Here is a tiny trained network, its code and every weight. The questions are about switching its units off for an input and a class, where a switched-off unit gives its printed mean instead of its output.

import numpy as np


def w(rows, s, z=0):
    codes = np.array(rows[::2]) - 128.0
    scale = np.full(codes.shape[1], s)
    scale[-1] = z or s
    return codes * scale


def norm(h):
    return h / np.sqrt((h * h).mean(-1, keepdims=True) + 1e-5)


def f(y):
    return np.maximum(y, 0)


def log_softmax(a):
    a = a - a.max(-1, keepdims=True)
    return a - np.log(np.exp(a).sum(-1, keepdims=True))


def net(x, mask):
    res = np.array(x, float).reshape(1, 7) / 4 @ E
    u = 0
    for l in range(2):
        y = f(norm(res) @ A[l][:, :-1].T + A[l][:, -1])
        res = res + np.where(mask[u : u + 14], y, B[l][:, -1]) @ B[l][:, :-1]
        u += 14
    return log_softmax(norm(res)[-1] @ U[:, :-1].T + U[:, -1])


A, B = {}, {}
E = w([
[156,181,1,120,119],'x0',
[73,131,102,230,35],'x1',
[132,122,128,129,129],'x2',
[62,181,124,115,154],'x3',
[77,44,103,116,139],'x4',
[128,131,129,128,128],'x5',
[102,141,137,43,22],'x6',
],0.007)
A[0] = w([
[124,139,128,106,100,87],'L0N0',
[94,100,110,141,104,154],'L0N1',
[84,121,176,147,119,82],'L0N2',
[125,158,6,115,101,2],'L0N3',
[78,119,109,114,151,129],'L0N4',
[165,97,166,132,138,117],'L0N5',
[160,113,118,88,148,13],'L0N6',
[138,149,123,189,100,39],'L0N7',
[98,111,142,97,114,127],'L0N8',
[155,172,157,85,121,151],'L0N9',
[145,125,131,52,111,198],'L0N10',
[144,158,168,150,133,86],'L0N11',
[126,136,130,143,48,149],'L0N12',
[142,204,148,154,117,95],'L0N13',
],0.017,0.0035)
B[0] = w([
[103,56,102,123,96,165],'L0N0',
[116,92,103,85,170,183],'L0N1',
[152,186,133,117,85,182],'L0N2',
[171,166,181,142,68,253],'L0N3',
[203,58,109,90,140,169],'L0N4',
[126,140,121,85,134,170],'L0N5',
[135,151,127,121,175,159],'L0N6',
[73,114,127,93,209,175],'L0N7',
[148,116,122,116,90,176],'L0N8',
[110,80,113,99,139,203],'L0N9',
[87,135,101,51,106,229],'L0N10',
[157,110,115,140,101,160],'L0N11',
[58,127,87,101,132,222],'L0N12',
[149,8,102,104,120,192],'L0N13',
],0.011,0.0083)
A[1] = w([
[156,76,47,90,79,254],'L1N0',
[45,106,94,217,88,174],'L1N1',
[101,121,112,89,180,155],'L1N2',
[96,93,169,114,128,92],'L1N3',
[160,123,130,187,161,117],'L1N4',
[105,122,250,120,92,68],'L1N5',
[170,118,131,209,212,160],'L1N6',
[121,153,128,105,167,62],'L1N7',
[168,122,142,104,115,153],'L1N8',
[120,121,212,141,116,94],'L1N9',
[157,176,106,148,114,135],'L1N10',
[101,189,155,96,88,122],'L1N11',
[142,82,150,100,119,139],'L1N12',
[121,54,124,85,126,94],'L1N13',
],0.016,0.0037)
B[1] = w([
[138,118,178,206,175,250],'L1N0',
[184,191,138,11,233,160],'L1N1',
[99,209,101,151,96,169],'L1N2',
[183,149,109,142,122,151],'L1N3',
[66,97,118,122,44,140],'L1N4',
[209,204,163,135,113,143],'L1N5',
[69,66,94,76,1,154],'L1N6',
[97,178,170,83,164,135],'L1N7',
[85,174,87,188,185,158],'L1N8',
[123,189,177,161,69,135],'L1N9',
[183,224,170,163,49,136],'L1N10',
[130,130,133,140,99,157],'L1N11',
[134,112,78,158,142,172],'L1N12',
[124,122,144,208,126,198],'L1N13',
],0.0094,0.019)
U = w([
[41,66,113,60,32,118],'0',
[87,175,128,51,251,88],'1',
[201,192,209,169,70,109],'2',
[74,145,124,203,141,254],'3',
[132,44,128,205,178,65],'4',
],0.012,0.0036)

Each question gives the input, the list of numbers given to net, and the class t.
The units are the neurons (one row each of A and B). Each row of codes is followed by its name. A weight is (code - 128) times the scale printed after its matrix; where a second scale follows, it is the last column's (A, B and U).
mask holds one flag per neuron, layer by layer. A switched-off neuron (its flag False) gives its mean, the last column of its row in B, instead of its output. The means were averaged over made-up inputs and are rounded, as every weight is.
A unit's drop is (log p(t) with every unit on - log p(t) with that unit switched off) / (log p(t) with every unit on - log p(t) with every unit switched off).
The circuit of an input: a set's keep is (log p(t) with only the set's units on - log p(t) with every unit switched off) / (log p(t) with every unit on - log p(t) with every unit switched off). Starting from the 12 units with the biggest drops (on a tie, the unit counted first), units are removed one at a time, each time the one whose removal leaves the highest keep (on an exact tie, the one counted first), for as long as the keep stays at least 0.8.
units of the circuit, in order: the units of the circuit, biggest drop first
most important unit: the unit with the biggest drop
top k neurons: the k neurons with the biggest drops, biggest first
k most important neurons of layer l: the k neurons of layer l with the biggest drops, biggest first
input [6,-1,2,-7,-8,7,7], class 4: most important unit	L1N0
input [-7,-2,3,-2,6,-3,5], class 2: top 3 neurons	L1N5, L0N13, L0N2
input [4,-1,-5,4,-5,-3,7], class 0: 2 most important neurons of layer 0	L0N10, L0N12
input [-8,8,5,-7,-5,4,4], class 1: units of the circuit, in order	L1N1, L0N12, L0N3
input [-8,2,-4,0,3,3,-7], class 2: top 3 neurons	L1N5, L0N2, L1N9
input [-7,1,-8,-2,-8,7,3], class 4: units of the circuit, in order	L0N13, L0N3
input [-3,0,2,2,-7,1,-7], class 0: top 2 neurons	L1N6, L0N10
input [2,-1,-6,-8,4,5,1], class 3: units of the circuit, in order	L0N13, L0N4
input [6,-5,0,0,-8,-2,-5], class 4: top 2 neurons	L0N13, L0N9
input [-8,-1,-6,6,0,6,-8], class 0: units of the circuit, in order	L1N6, L0N10, L1N0
input [-4,-5,-7,-5,1,6,4], class 1: 2 most important neurons of layer 0	L0N3, L0N10
input [5,-2,-6,-6,-3,3,4], class 3: 2 most important neurons of layer 1	L1N1, L1N0
input [-7,7,-5,-6,6,8,6], class 1: units of the circuit, in order	L1N1, L0N12, L0N3, L1N6
input [-6,-4,-2,2,4,-2,-5], class 2: 4 most important neurons of layer 1	L1N5, L1N9, L1N0, L1N3
input [7,2,8,-2,8,-7,5], class 4: units of the circuit, in order	L1N0
input [-6,-5,5,6,6,0,-6], class 0: top 3 neurons	L1N6, L0N10, L0N3
input [8,1,-6,-3,1,3,-6], class 2: top 2 neurons	L0N3, L1N10
input [3,8,-3,-5,6,3,-6], class 1: top 2 neurons	L1N1, L0N13
input [7,0,5,-6,6,-8,1], class 2: 3 most important neurons of layer 0	L0N3, L0N13, L0N9
input [-6,-6,3,-7,-5,-7,8], class 0: units of the circuit, in order	L0N10
input [-5,-6,8,-1,-7,7,5], class 4: 3 most important neurons of layer 0	L0N9, L0N3, L0N11
input [8,2,8,4,7,8,-6], class 2: top 2 neurons	L0N3, L1N10
input [1,1,-6,3,8,-1,4], class 4: units of the circuit, in order	L0N4, L1N0
input [-7,2,6,-8,1,-3,-8], class 0: top 2 neurons	L1N6, L0N3
